Here is a tiny trained network, its code and every weight. The questions are about switching its units off for an input and a class, where a switched-off unit gives its printed mean instead of its output.

import numpy as np


def w(rows, s, z=0):
    codes = np.array(rows[::2]) - 128.0
    scale = np.full(codes.shape[1], s)
    scale[-1] = z or s
    return codes * scale


def f(y):
    return y / 2 * (1 + np.tanh(0.7978845608 * (y + 0.044715 * y**3)))


def log_softmax(a):
    a = a - a.max(-1, keepdims=True)
    return a - np.log(np.exp(a).sum(-1, keepdims=True))


def net(x, mask):
    res = np.array(x, float).reshape(1, 8) / 4 @ E
    y = f(res @ A[0][:, :-1].T + A[0][:, -1])
    res = res + np.where(mask, y, B[0][:, -1]) @ B[0][:, :-1]
    return log_softmax(res[-1] @ U[:, :-1].T + U[:, -1])


A, B = {}, {}
E = w([
[192,140,117,145,61,111,92,163,72,160,91],'x0',
[85,156,56,143,118,69,77,75,107,131,192],'x1',
[106,70,110,254,155,103,119,183,93,92,135],'x2',
[108,53,101,135,200,160,128,187,35,178,84],'x3',
[52,116,110,51,109,106,159,217,61,106,153],'x4',
[87,100,46,133,75,193,151,143,130,62,78],'x5',
[71,148,214,120,146,152,165,156,155,183,151],'x6',
[188,142,139,114,86,175,144,114,107,96,109],'x7',
],0.0093)
A[0] = w([
[65,123,83,159,147,44,100,63,101,144,147,161],'N1',
[157,137,71,129,114,130,86,130,152,124,146,125],'N2',
[137,157,145,82,136,40,61,83,149,160,100,228],'N3',
[68,131,74,96,183,106,93,60,68,147,131,234],'N4',
[104,130,99,128,1,151,158,188,78,71,92,190],'N5',
[121,184,71,87,105,187,158,168,125,49,116,136],'N6',
[168,119,206,59,187,175,167,97,99,86,101,210],'N7',
[172,104,158,156,108,89,86,180,61,99,102,217],'N8',
[107,135,125,133,73,119,166,156,100,91,95,161],'N9',
[201,151,91,155,139,124,143,144,100,158,167,98],'N10',
[197,81,155,180,145,65,86,148,84,170,179,240],'N11',
[121,161,170,225,94,123,136,134,183,79,161,170],'N12',
[120,92,111,100,50,172,180,160,56,66,135,154],'N13',
[129,250,162,81,134,185,143,103,189,122,154,180],'N14',
[135,174,157,27,135,146,122,123,131,113,90,187],'N15',
[126,232,179,148,49,115,218,118,195,99,140,249],'N16',
[73,157,78,110,164,92,79,109,119,121,126,158],'N17',
[113,80,189,137,155,213,197,147,145,195,135,141],'N18',
[125,100,129,121,153,201,179,164,63,83,89,253],'N19',
[89,180,89,116,177,132,106,98,88,128,195,203],'N20',
],0.0091,0.0038)
B[0] = w([
[100,55,142,114,194,81,56,142,126,65,159,227],'N1',
[113,112,191,162,102,139,64,90,145,104,97,165],'N2',
[195,146,98,185,84,108,83,166,170,108,144,218],'N3',
[101,37,80,157,155,179,49,210,141,90,174,226],'N4',
[136,113,110,27,132,61,129,42,62,161,152,242],'N5',
[143,149,42,119,129,126,148,74,103,157,156,205],'N6',
[121,142,110,136,136,191,165,200,189,142,46,223],'N7',
[229,133,161,117,160,128,113,74,51,64,25,224],'N8',
[99,134,86,35,130,92,111,27,88,184,140,177],'N9',
[179,176,125,148,168,98,130,172,81,152,81,159],'N10',
[182,107,137,228,159,79,133,115,102,40,59,246],'N11',
[75,199,213,162,163,105,75,49,103,152,136,209],'N12',
[99,127,81,12,167,164,141,65,46,215,107,224],'N13',
[172,202,48,135,27,149,154,138,246,134,163,234],'N14',
[185,57,16,60,20,182,162,161,168,150,114,208],'N15',
[94,206,142,97,50,39,140,105,172,154,188,247],'N16',
[94,85,66,113,101,141,41,126,137,101,184,190],'N17',
[73,117,146,145,155,164,167,183,169,140,50,223],'N18',
[50,42,178,78,236,254,219,51,55,205,31,255],'N19',
[95,40,74,116,71,123,59,161,134,86,195,204],'N20',
],0.0067,0.01)
U = w([
[98,52,104,147,126,126,1,174,119,102,175,169],'0',
[233,146,161,178,128,94,91,143,65,72,70,190],'1',
[70,231,187,171,97,51,65,111,174,137,185,178],'2',
[100,62,181,146,176,223,190,162,138,137,90,172],'3',
[180,176,93,90,32,144,153,164,206,140,152,61],'4',
[134,90,106,20,115,159,141,52,27,167,129,3],'5',
],0.0089,0.0017)

Each question gives the input, the list of numbers given to net, and the class t.
The units are the neurons (one row each of A and B). Each row of codes is followed by its name. A weight is (code - 128) times the scale printed after its matrix; where a second scale follows, it is the last column's (A, B and U).
mask holds one flag per neuron, in row order. A switched-off neuron (its flag False) gives its mean, the last column of its row in B, instead of its output. The means were averaged over made-up inputs and are rounded, as every weight is.
A unit's drop is (log p(t) with every unit on - log p(t) with that unit switched off) / (log p(t) with every unit on - log p(t) with every unit switched off).
The circuit of an input: a set's keep is (log p(t) with only the set's units on - log p(t) with every unit switched off) / (log p(t) with every unit on - log p(t) with every unit switched off). Starting from the 12 units with the biggest drops (on a tie, the unit counted first), units are removed one at a time, each time the one whose removal leaves the highest keep (on an exact tie, the one counted first), for as long as the keep stays at least 0.8.
units of the circuit, in order: the units of the circuit, biggest drop first
k most important neurons: the k neurons with the biggest drops, biggest first
drop when u is switched off: that unit's drop, to one decimal
input [-1,5,-1,4,-6,3,-7,6], class 0: units of the circuit, in order	N4, N19
input [2,8,4,0,-5,0,7,4], class 2: units of the circuit, in order	N12, N19
input [-4,2,-1,6,8,1,0,-7], class 0: units of the circuit, in order	N4
input [-1,-2,3,-2,-5,-6,0,-6], class 2: 3 most important neurons	N8, N12, N19
input [-7,0,7,1,-1,-8,-7,1], class 1: 2 most important neurons	N11, N8
input [-6,4,3,-1,-6,-8,-8,3], class 0: 4 most important neurons	N1, N20, N8, N4
input [-1,2,1,-2,-5,-2,-4,0], class 2: 2 most important neurons	N8, N19
input [-2,-5,4,-7,0,-8,-2,6], class 2: 2 most important neurons	N12, N16
input [5,2,-4,-5,-5,-3,4,1], class 4: 4 most important neurons	N14, N15, N1, N3
input [0,-1,-6,6,-6,-2,1,6], class 3: 2 most important neurons	N16, N18
input [-6,-7,2,-4,-4,2,-4,6], class 4: 2 most important neurons	N16, N14
input [-1,0,-3,6,-7,-7,-5,-7], class 0: 3 most important neurons	N4, N8, N1
input [-6,5,-8,-6,-8,3,0,1], class 4: 2 most important neurons	N14, N15
input [0,-4,3,-7,-2,5,4,0], class 2: units of the circuit, in order	N12
input [-1,2,-8,-8,-6,-7,-6,0], class 4: drop when N14 is switched off	0.4
input [6,4,-1,5,6,-5,7,2], class 0: drop when N4 is switched off	0.3
input [-5,-2,5,1,-4,0,-6,-1], class 1: drop when N18 is switched off	0.2
input [-8,6,-4,0,-7,0,7,7], class 4: drop when N8 is switched off	0.0
